Each row has a name. Each piece below is followed by the name of the row it came from, unless a question asks for something else. Each question is about the rows just above it. Places in a row count from 1.

[ 57  24  27 -61  21  32  13 -30 -14   7  -4  43   0   8  -1   0  30 -28
 -69 -11  -7 -24  31  39  57 -72] : sapal
[ 69  29  38 -72  30  39  16 -39 -17   9  -6  55   0  11  -3  -3  39 -39
 -85 -14  -6 -26  38  50  69 -89] : vep
[ 64  27  33 -68  26  36  15 -35 -16   9  -5  50   1  10  -2  -2  35 -34
 -79 -13  -7 -26  35  45  64 -83] : lete
[ 55  23  26 -59  20  31  12 -29 -14   6  -4  42   0   7  -1   0  29 -27
 -67 -11  -7 -24  30  38  56 -71] : pelek
[ 58  24  28 -62  22  32  13 -31 -15   7  -5  44   0   8  -2   0  31 -29
 -71 -12  -8 -24  32  40  58 -74] : Fipon
[ 60  25  30 -63  23  33  13 -32 -15   8  -5  45   0   8  -2  -1  32 -31
 -73 -12  -8 -25  33  42  60 -76] : pek
[ 67  28  36 -71  29  38  16 -37 -17   9  -6  53   0  11  -3  -3  37 -37
 -83 -13  -6 -26  37  49  67 -87] : sabek
[ 65  28  35 -69  27  37  15 -36 -16   9  -6  51   1  10  -2  -2  36 -36
 -81 -13  -7 -26  36  47  66 -85] : niti
[ 63  26  32 -66  25  35  14 -34 -15   9  -5  48   1   9  -2  -2  34 -33
 -77 -13  -7 -25  34  44  63 -80] : pel
[ 61  25 -25 -65  24  34  14 -33 -15   8  -5  47   1   9  -2  -1  33 -32
 -75 -12 -26 -25  34  43  61 -78] : zas
asked: [ 57  24  27 -61  21  32  13 -30 -14   7  -4  43   0   8  -1   0  30 -28
 -69 -11  -7 -24  31  39  57 -72] -> sapal
Which row holds [-85 -14  -6 -26  38  50  69]? -> vep

[-23 -15  28   9  31 -12  63 -14  -3 -16  20  43 -19 -10  13   6  18 -19
  33 -36  13  19  36   3 -22  18  39 -10  71 -14  39 -18   3  31  23  20
  18  -6   8 -13 -15  10   2  45 -15  22  10  31 -11  31 -34 -11 -25  27
  -2  -3   6  26  15 -22  11] : gitam
[-21 -46 -14   1  -5  34  -4  -4 -11  36  18 -24   8 -14  44   9  28  -4
 -38  22   1  -8  -7 -13 -27   8 -14  13  42  -9  -5   6  12  13   8   2
  -2  11 -10  36  25 -36 -30 -20   1  -1  -1 -10  27  46  -9 -11   7  -9
  -8 -24  17 -29 -30  -3 -18] : rukit
[  6  -1   5  -7  19  38   1   9  -3  44  35  -8 -10  11  14  14  24   6
 -18  30  16   8  -2  23  -2  19  21  16  25   8  18  21  35  24  29   2
  13  -5 -10  12  27   1  15   8  30   2  18  20   1  20  12  13  14  18
 -11 -14  18   3  13  -2   7] : Folaz
[-23 -15  28   9  31 -12  63 -14  -3 -16  41  43 -19 -10  13   6  18 -19
  33 -36  13  19  36   3  -8  18  39 -10  71 -14  39 -18   3  31  23  20
  18  -6   8 -13 -15  10  -9  45 -15  22  10 -16   0 -36 -34 -11 -13  27
  -2  -3   6  26  15  -5  11] : Gekev
[ 29 -15 -24   7 -26  -8 -15 -20 -10  -9 -18   0  -9   1 -39 -23  -3 -12
   4 -15  -2 -33 -14  -9  19  -3 -23  16 -12   0 -14   6  -9 -26 -17 -24
 -17  -3  18 -21 -21   1 -12  -6  15  -5 -22 -13  21 -18  21  22  11 -26
   0 -18  14 -14  -4 -24  -6] : Midov
[ 28  16   8  -7  19  38   1   9  -3  44  35 -22 -10  11  14  14  24   6
 -18  30  16   8  -2  23  -2  19  21  16  25   8  18  21  35  24  29   2
  13  -5 -10  12  27   1  15   8  30   2  23   2  12  57 -19 -22 -21  13
  19  -3  56   2  -3  -2   9] : Giv
asked: [-23 -15  28   9  31 -12  63 -14  -3 -16  20  43 -19 -10  13   6  18 -19
  33 -36  13  19  36   3 -22  18  39 -10  71 -14  39 -18   3  31  23  20
  18  -6   8 -13 -15  10   2  45 -15  22  10  31 -11  31 -34 -11 -25  27
  -2  -3   6  26  15 -22  11] -> gitam
asked: [  6  -1   5  -7  19  38   1   9  -3  44  35  -8 -10  11  14  14  24   6
 -18  30  16   8  -2  23  -2  19  21  16  25   8  18  21  35  24  29   2
  13  -5 -10  12  27   1  15   8  30   2  18  20   1  20  12  13  14  18
 -11 -14  18   3  13  -2   7] -> Folaz
At which places does Midov hold [-21]? -> 40 41
Places of [21] in row Midov: -> 49 51
Every place of [23] in Giv: -> 24 47

[ 18  24  63 -42] = kas
[ 12   3  68 -32] = minen
[ 3 12 33 42] = gopo
[35 32 75 69] = fup
Which row holds [24 63]? -> kas
Which row holds [12  3]? -> minen
Every place of [12] in gopo: -> 2
At which places does minen hold [68]? -> 3

